a =
[[111 125 124 123 136 137 133 127 118 106 139 145]
 [114 114 126 132 134 126 122 129 143 126 133 135]
 [112 123 124 131 137 138 113 124 117 120 106 141]
 [127 127 130 136 135 122 130 124 130 118 133 118]
 [110 125 119 129 138 132 134 110 124 119 126 127]]
a[-5,0] => 111
a[3,0] => 127
a[-1,6] => 134
a[4,11] => 127
a[:, -3] => [106, 126, 120, 118, 119]
a[-3] => [112, 123, 124, 131, 137, 138, 113, 124, 117, 120, 106, 141]
a[1] => [114, 114, 126, 132, 134, 126, 122, 129, 143, 126, 133, 135]
a[:, -6] => [133, 122, 113, 130, 134]
a[4,-5] => 110
a[-4,2] => 126
a[3,-9] => 136
a[0,11] => 145
a[:, -7] => [137, 126, 138, 122, 132]
a[-4,-3] => 126
a[-3,5] => 138
a[-3,11] => 141
a[0,-8] => 136
a[-2,2] => 130
a[2,-8] => 137

X = [134 135 115 135 126 135 124 143 122 150 143]
X[-11] -> 134
X[-5] -> 124
X[-10] -> 135
X[-1] -> 143

arr = 132  143  140  110  158  125  123  137  130  127  122  110
arr[-12] => 132
arr[-7] => 125
arr[3] => 110
arr[11] => 110

B =
131,123,134,128,124
125,135,121,129,143
126,128,132,127,117
123,133,134,132,139
133,114,142,124,139
123,133,131,130,146
126,130,122,124,141
128,123,133,124,130
131,117,140,125,132
123,140,121,133,152
127,129,135,130,127
125,127,136,128,141
133,131,118,131,141
124,135,122,128,146
123,128,143,131,126
Rows and columns are counted from 0.
(0, 0): 131
(14, 1): 128
(6, 1): 130
(8, 4): 132
(1, 0): 125
(1, 3): 129
(0, 4): 124
(9, 2): 121
(8, 2): 140
(2, 2): 132
(4, 2): 142
(4, 3): 124
(11, 0): 125
(2, 1): 128
(14, 4): 126
(2, 3): 127
(8, 3): 125
(6, 4): 141
(3, 4): 139
(14, 0): 123
(7, 3): 124
(0, 1): 123
(7, 1): 123
(13, 3): 128

data =
[[125 120 123 131 140 129 134 114 122 113 131 136]
 [128 131 127 128 128 129 125 122 128 129 131 123]
 [127 133 125 129 128 129 123 119 128 130 132 121]
 [129 127 129 130 125 127 131 126 127 130 128 125]
 [127 127 127 129 125 132 125 130 129 123 123 130]
 [124 125 126 133 133 137 124 120 128 123 141 132]
 [127 126 127 130 124 135 123 130 130 120 120 131]
 [128 127 127 128 130 128 129 127 127 127 129 129]
 [127 127 127 129 125 133 124 130 130 121 122 131]
 [131 135 128 117 130 135 122 127 122 129 130 124]
 [127 125 127 131 122 138 122 131 131 117 118 133]
 [136 143 129 104 132 143 115 125 117 130 133 118]
 [132 122 130 135 119 125 136 117 125 136 126 118]
 [127 127 127 129 125 133 125 130 130 122 122 130]
 [128 128 128 128 129 128 129 128 128 128 130 128]
 [129 127 129 129 126 127 130 126 128 130 128 126]]
data[0][0]	125
data[:, 4]	[140, 128, 128, 125, 125, 133, 124, 130, 125, 130, 122, 132, 119, 125, 129, 126]
data[2][10]	132
data[13][11]	130
data[12][4]	119
data[14][3]	128
data[10][10]	118
data[10][0]	127
data[0][8]	122
data[12][6]	136
data[4][0]	127
data[:, 5]	[129, 129, 129, 127, 132, 137, 135, 128, 133, 135, 138, 143, 125, 133, 128, 127]
data[3][10]	128
data[:, 3]	[131, 128, 129, 130, 129, 133, 130, 128, 129, 117, 131, 104, 135, 129, 128, 129]
data[1][4]	128
data[3][9]	130
data[8]	[127, 127, 127, 129, 125, 133, 124, 130, 130, 121, 122, 131]
data[:, 10]	[131, 131, 132, 128, 123, 141, 120, 129, 122, 130, 118, 133, 126, 122, 130, 128]
data[12][2]	130
data[7][9]	127
data[11][3]	104
data[11][4]	132
data[15][9]	130
data[9][4]	130
data[:, 6]	[134, 125, 123, 131, 125, 124, 123, 129, 124, 122, 122, 115, 136, 125, 129, 130]
data[12][1]	122
data[14][1]	128
data[3][4]	125
data[2]	[127, 133, 125, 129, 128, 129, 123, 119, 128, 130, 132, 121]
data[10][1]	125
data[14]	[128, 128, 128, 128, 129, 128, 129, 128, 128, 128, 130, 128]
data[7][5]	128
data[13][2]	127
data[1][1]	131
data[0][11]	136

A =
[[125 113 127 128 122 131 125 127 125 133 129 122 125 124 125 125]
 [126 116 126 123 124 131 123 131 130 129 128 129 129 123 132 131]
 [130 118 126 130 128 129 122 118 134 122 131 127 128 119 125 128]
 [125 124 129 131 131 129 133 126 141 128 129 127 129 127 128 128]
 [128 119 137 127 130 127 144 130 131 119 129 123 130 138 130 128]
 [129 128 130 128 128 120 121 125 130 120 131 127 126 121 128 126]
 [129 136 127 127 133 127 126 129 132 118 131 128 129 116 128 125]
 [125 116 130 130 132 128 128 131 134 125 134 124 129 124 135 130]
 [130 138 133 131 140 125 130 131 132 132 127 130 127 116 136 128]
 [130 126 129 128 133 127 139 127 133 126 134 127 126 118 128 130]
 [133 137 127 128 124 127 134 129 131 128 125 131 127 106 131 131]
 [129 129 124 127 120 126 124 129 133 127 127 126 129 135 126 129]]
A[0,0] = 125
A[6] = [129, 136, 127, 127, 133, 127, 126, 129, 132, 118, 131, 128, 129, 116, 128, 125]
A[:, 0] = [125, 126, 130, 125, 128, 129, 129, 125, 130, 130, 133, 129]
A[4,2] = 137
A[11,0] = 129
A[6,3] = 127
A[11,2] = 124
A[10,10] = 125
A[8,11] = 130
A[10,13] = 106
A[:, 3] = [128, 123, 130, 131, 127, 128, 127, 130, 131, 128, 128, 127]
A[0,4] = 122
A[5,7] = 125
A[2] = [130, 118, 126, 130, 128, 129, 122, 118, 134, 122, 131, 127, 128, 119, 125, 128]
A[7,12] = 129
A[3,13] = 127
A[8,5] = 125
A[9,10] = 134
A[:, 5] = [131, 131, 129, 129, 127, 120, 127, 128, 125, 127, 127, 126]
A[1] = [126, 116, 126, 123, 124, 131, 123, 131, 130, 129, 128, 129, 129, 123, 132, 131]
A[5,14] = 128
A[:, 13] = [124, 123, 119, 127, 138, 121, 116, 124, 116, 118, 106, 135]
A[5,1] = 128
A[11,1] = 129
A[5,12] = 126
A[1,2] = 126
A[7] = [125, 116, 130, 130, 132, 128, 128, 131, 134, 125, 134, 124, 129, 124, 135, 130]
A[10,9] = 128
A[4] = [128, 119, 137, 127, 130, 127, 144, 130, 131, 119, 129, 123, 130, 138, 130, 128]
A[6,0] = 129
A[0,14] = 125
A[:, 14] = [125, 132, 125, 128, 130, 128, 128, 135, 136, 128, 131, 126]
A[1,8] = 130
A[6,4] = 133
A[9,8] = 133
A[11,6] = 124

x = [114 153 145 157]
x[0]: 114
x[3]: 157
x[2]: 145
x[1]: 153

m = [115 118 116 109 101 107]
m[0] -> 115
m[1] -> 118

grid = [129, 115, 149, 129, 116, 114, 143, 134, 126, 136]
grid[0] = 129
grid[9] = 136
grid[1] = 115
grid[5] = 114
grid[4] = 116

M =
[[130 128 134 129 133 130 138 129 123]
 [136 145 118 111 150 148 151 148 119]
 [118 125 124 129 123 120 126 121 134]]
M[0][0]	130
M[2]	[118, 125, 124, 129, 123, 120, 126, 121, 134]
M[2][5]	120
M[1][4]	150
M[2][0]	118
M[0][4]	133
M[2][3]	129
M[0][3]	129
M[2][2]	124
